Here is a tiny trained network, its code and every weight. The questions are about switching its units off for an input and a target symbol, where a switched-off unit gives its printed mean instead of its output.

import numpy as np


def w(rows, s, z=0):
    codes = np.array(rows[::2]) - 128.0
    scale = np.full(codes.shape[1], s)
    scale[-1] = z or s
    return codes * scale


def f(y):
    return np.maximum(y, 0)


def softmax(a):
    e = np.exp(a - a.max(-1, keepdims=True))
    return e / e.sum(-1, keepdims=True)


def log_softmax(a):
    a = a - a.max(-1, keepdims=True)
    return a - np.log(np.exp(a).sum(-1, keepdims=True))


def net(x, mask):
    ids = ['ΛΩδεζμτψ'.index(c) for c in x.split()]
    T = len(ids)
    res = E[ids] + P[:T]
    r = res
    for j in range(3):
        rows = slice(2 * j, 2 * j + 2)
        q, k, v = (r @ M[0][rows].T for M in (Q, K, V))
        z = softmax(np.where(np.tri(T) > 0, q @ k.T / 2**0.5, -1e9)) @ v
        o = O[0][rows]
        res = res + np.where(mask[j], z, o[:, -1]) @ o[:, :-1]
    y = f(res @ A[0][:, :-1].T + A[0][:, -1])
    res = res + np.where(mask[3:15], y, B[0][:, -1]) @ B[0][:, :-1]
    return log_softmax(res[-1] @ U[:, :-1].T + U[:, -1])


Q, K, V, O, A, B = {}, {}, {}, {}, {}, {}
E = w([
[80,147,132],'Λ',
[102,163,249],'Ω',
[154,219,170],'δ',
[117,210,81],'ε',
[21,142,95],'ζ',
[161,191,59],'μ',
[237,63,151],'τ',
[71,224,93],'ψ',
],0.018)
P = w([
[99,55,55],'0',
[111,72,55],'1',
[121,87,57],'2',
[127,101,67],'3',
[139,116,74],'4',
[148,131,77],'5',
[157,148,87],'6',
[168,161,95],'7',
[177,176,101],'8',
[196,190,112],'9',
[210,205,120],'10',
[227,219,131],'11',
[240,234,145],'12',
[253,249,155],'13',
],0.0074)
Q[0] = w([
[112,141,169],'head 0',
[183,111,132],'head 0',
[130,147,142],'head 1',
[230,43,147],'head 1',
[181,80,75],'head 2',
[136,3,188],'head 2',
],0.042)
K[0] = w([
[79,203,121],'head 0',
[138,101,100],'head 0',
[160,128,126],'head 1',
[7,81,15],'head 1',
[178,45,48],'head 2',
[76,5,213],'head 2',
],0.031)
V[0] = w([
[152,161,185],'head 0',
[95,139,138],'head 0',
[221,95,58],'head 1',
[174,138,113],'head 1',
[24,180,152],'head 2',
[188,132,2],'head 2',
],0.019)
O[0] = w([
[177,197,170,201],'head 0',
[138,147,89,145],'head 0',
[50,212,162,79],'head 1',
[122,158,95,225],'head 1',
[196,199,157,205],'head 2',
[91,141,3,253],'head 2',
],0.013,0.0066)
A[0] = w([
[99,178,143,60],'neuron 0',
[115,5,98,233],'neuron 1',
[95,105,193,75],'neuron 2',
[199,91,147,251],'neuron 3',
[126,61,136,110],'neuron 4',
[215,69,165,97],'neuron 5',
[192,126,117,169],'neuron 6',
[102,1,210,28],'neuron 7',
[112,95,221,75],'neuron 8',
[83,41,92,2],'neuron 9',
[65,124,98,67],'neuron 10',
[211,55,83,33],'neuron 11',
],0.0084,0.0068)
B[0] = w([
[63,100,116,182],'neuron 0',
[65,128,248,214],'neuron 1',
[124,85,85,158],'neuron 2',
[197,161,228,254],'neuron 3',
[99,144,129,155],'neuron 4',
[40,80,68,206],'neuron 5',
[153,130,85,245],'neuron 6',
[159,244,95,188],'neuron 7',
[122,54,80,184],'neuron 8',
[154,188,23,185],'neuron 9',
[157,72,182,194],'neuron 10',
[111,57,85,182],'neuron 11',
],0.019,0.0088)
U = w([
[39,118,220,62],'Λ',
[98,111,111,66],'Ω',
[93,86,223,44],'δ',
[127,171,171,254],'ε',
[107,104,187,167],'ζ',
[139,39,177,34],'μ',
[148,109,253,197],'τ',
[82,87,135,29],'ψ',
],0.0053,0.0055)

Each question gives the input, a string of symbols that net reads in full, and the target symbol t.
The units are the heads (2 rows each of Q, K, V and O) and the neurons (one row each of A and B). Each row of codes is followed by its name. A weight is (code - 128) times the scale printed after its matrix; where a second scale follows, it is the last column's (O, A, B and U).
mask holds one flag per unit, heads first, then neurons. A switched-off unit (its flag False) gives its mean, the last column of its rows in O or B, instead of its output. The means were averaged over made-up inputs and are rounded, as every weight is.
A unit's drop is (log p(t) with every unit on - log p(t) with that unit switched off) / (log p(t) with every unit on - log p(t) with every unit switched off).
unit that matters most: the unit with the biggest drop
top k neurons: the k neurons with the biggest drops, biggest first
which heads matter: for each layer, one digit per head in row order, 1 if its drop is at least 0.15 and else 0, layers parted by /
drop when u is switched off: that unit's drop, to one decimal
input ζ δ ε δ δ Λ ε Λ δ ε δ δ μ Λ, target Ω: which heads matter => 001
input Λ δ ψ ε δ δ Λ δ δ δ δ δ δ Λ, target τ: which heads matter => 001
input ε ε Λ τ ψ, target Λ: which heads matter => 010
input ε μ ζ ε Ω Ω δ ε Ω Λ τ τ Ω, target Λ: unit that matters most => head 1
input δ δ Λ Λ Ω Λ ζ, target μ: which heads matter => 110
input μ Ω δ ε ε δ, target Ω: which heads matter => 001
input ε δ Λ μ Ω, target μ: top 4 neurons => (neuron 5; neuron 8; neuron 3; neuron 2)
input ζ μ ζ Λ, target Ω: which heads matter => 011
input δ μ ζ Λ Ω, target μ: top 4 neurons => (neuron 5; neuron 8; neuron 3; neuron 11)
input δ Λ μ δ δ δ ε δ ζ δ δ Ω Λ, target μ: which heads matter => 010
input Λ ε δ δ δ δ τ ζ, target Λ: which heads matter => 010
input μ Λ Λ ε Ω ε μ ε, target Ω: top 3 neurons => (neuron 9; neuron 11; neuron 3)
input Λ μ Ω Λ, target ψ: top 2 neurons => (neuron 1; neuron 9)
input ε Λ Λ ψ δ ψ δ δ μ ε ε Ω μ, target Ω: top 4 neurons => (neuron 9; neuron 11; neuron 3; neuron 6)
input μ δ δ δ Λ ψ Λ δ δ Λ δ Λ μ μ, target Ω: unit that matters most => neuron 9
input δ Λ Ω δ ζ μ Ω Λ, target ψ: top 3 neurons => (neuron 11; neuron 1; neuron 9)
input ζ δ δ ε ε Ω ζ, target μ: top 3 neurons => (neuron 11; neuron 7; neuron 9)
input δ δ δ δ, target τ: top 4 neurons => (neuron 9; neuron 7; neuron 3; neuron 5)
input Λ Λ Ω δ ε Λ Λ ε Λ ε Ω ζ ε μ, target ψ: which heads matter => 011
input Λ ζ τ ε, target Λ: unit that matters most => head 1
input Ω Λ ε δ τ μ δ, target Ω: drop when head 2 is switched off => 0.9
input τ Λ ε δ Λ Ω Λ ε τ Λ, target Λ: drop when neuron 9 is switched off => 0.1
input δ ε ζ Λ τ τ, target Λ: drop when neuron 1 is switched off => 3.6
input δ Λ μ δ Λ Λ δ δ τ δ, target Λ: drop when head 1 is switched off => 1.4
